Below are the code and all the weights of a small trained network. Each question names an input and a class and asks about switching units off, where a switched-off unit gives its printed mean instead of its output.

import numpy as np


def w(rows, s, z=0):
    codes = np.array(rows[::2]) - 128.0
    scale = np.full(codes.shape[1], s)
    scale[-1] = z or s
    return codes * scale


def norm(h):
    return h / np.sqrt((h * h).mean(-1, keepdims=True) + 1e-5)


def f(y):
    return np.maximum(y, 0)


def log_softmax(a):
    a = a - a.max(-1, keepdims=True)
    return a - np.log(np.exp(a).sum(-1, keepdims=True))


def net(x, mask):
    res = np.array(x, float).reshape(1, 8) / 4 @ E
    u = 0
    for l in range(3):
        y = f(norm(res) @ A[l][:, :-1].T + A[l][:, -1])
        res = res + np.where(mask[u : u + 6], y, B[l][:, -1]) @ B[l][:, :-1]
        u += 6
    return log_softmax(norm(res)[-1] @ U[:, :-1].T + U[:, -1])


A, B = {}, {}
E = w([
[128,128,129],'x0',
[128,126,128],'x1',
[113,121,248],'x2',
[14,104,95],'x3',
[129,120,126],'x4',
[128,130,128],'x5',
[128,131,129],'x6',
[127,128,128],'x7',
],0.014)
A[0] = w([
[124,142,57,95],'0.n1',
[220,130,24,71],'0.n2',
[80,128,2,49],'0.n3',
[194,144,166,74],'0.n4',
[170,38,109,80],'0.n5',
[138,163,35,253],'0.n6',
],0.015,0.004)
B[0] = w([
[144,70,147,193],'0.n1',
[112,252,140,238],'0.n2',
[106,48,115,250],'0.n3',
[154,85,115,206],'0.n4',
[153,165,124,144],'0.n5',
[184,137,72,254],'0.n6',
],0.032,0.0076)
A[1] = w([
[123,141,134,26],'1.n1',
[4,135,175,80],'1.n2',
[117,163,155,132],'1.n3',
[100,198,119,85],'1.n4',
[100,175,105,4],'1.n5',
[152,102,199,231],'1.n6',
],0.032,0.0038)
B[1] = w([
[108,136,123,128],'1.n1',
[191,254,9,233],'1.n2',
[119,116,83,158],'1.n3',
[223,61,129,168],'1.n4',
[162,75,183,149],'1.n5',
[93,112,189,246],'1.n6',
],0.036,0.013)
A[2] = w([
[192,133,143,4],'2.n1',
[58,5,66,168],'2.n2',
[225,123,131,104],'2.n3',
[109,98,233,153],'2.n4',
[71,142,154,127],'2.n5',
[98,116,210,145],'2.n6',
],0.025,0.0037)
B[2] = w([
[146,62,176,174],'2.n1',
[30,4,43,254],'2.n2',
[156,112,204,238],'2.n3',
[43,211,172,247],'2.n4',
[134,74,185,159],'2.n5',
[57,176,193,220],'2.n6',
],0.039,0.011)
U = w([
[251,92,174,126],'0',
[54,172,191,2],'1',
[91,56,56,210],'2',
[180,220,49,169],'3',
],0.022,0.00092)

Each question gives the input, the list of numbers given to net, and the class t.
The units are the neurons (one row each of A and B). Each row of codes is followed by its name. A weight is (code - 128) times the scale printed after its matrix; where a second scale follows, it is the last column's (A, B and U).
mask holds one flag per neuron, layer by layer. A switched-off neuron (its flag False) gives its mean, the last column of its row in B, instead of its output. The means were averaged over made-up inputs and are rounded, as every weight is.
A unit's drop is (log p(t) with every unit on - log p(t) with that unit switched off) / (log p(t) with every unit on - log p(t) with every unit switched off).
The circuit of an input: a set's keep is (log p(t) with only the set's units on - log p(t) with every unit switched off) / (log p(t) with every unit on - log p(t) with every unit switched off). Starting from the 12 units with the biggest drops (on a tie, the unit counted first), units are removed one at a time, each time the one whose removal leaves the highest keep (on an exact tie, the one counted first), for as long as the keep stays at least 0.8.
circuit, biggest first: the units of the circuit, biggest drop first
most important unit: the unit with the biggest drop
k most important neurons: the k neurons with the biggest drops, biggest first
top k neurons in layer l: the k neurons of layer l with the biggest drops, biggest first
drop when u is switched off: that unit's drop, to one decimal
input [6,0,4,1,-6,8,-5,-7], class 3: circuit, biggest first => 1.n2, 0.n6
input [3,7,-4,-1,-2,-6,-3,3], class 0: most important unit => 0.n2
input [4,-6,3,4,-6,3,3,-5], class 3: 2 most important neurons => 0.n6, 1.n2
input [1,-1,1,1,-6,-8,1,-7], class 3: 3 most important neurons => 0.n6, 0.n4, 1.n2
input [-4,8,0,1,-2,6,4,7], class 2: 2 most important neurons => 1.n2, 1.n6
input [-3,3,2,1,7,-8,-1,-7], class 3: top 4 neurons in layer 0 => 0.n6, 0.n4, 0.n1, 0.n2
input [-5,5,4,2,-5,-8,-2,5], class 3: top 2 neurons in layer 0 => 0.n6, 0.n2
input [0,-2,-7,-1,7,8,-8,5], class 0: drop when 0.n2 is switched off => 0.6
input [2,3,1,5,-1,6,5,-4], class 3: drop when 0.n6 is switched off => 1.1
input [0,-3,-3,-1,-2,-5,-5,1], class 0: drop when 0.n2 is switched off => 0.4
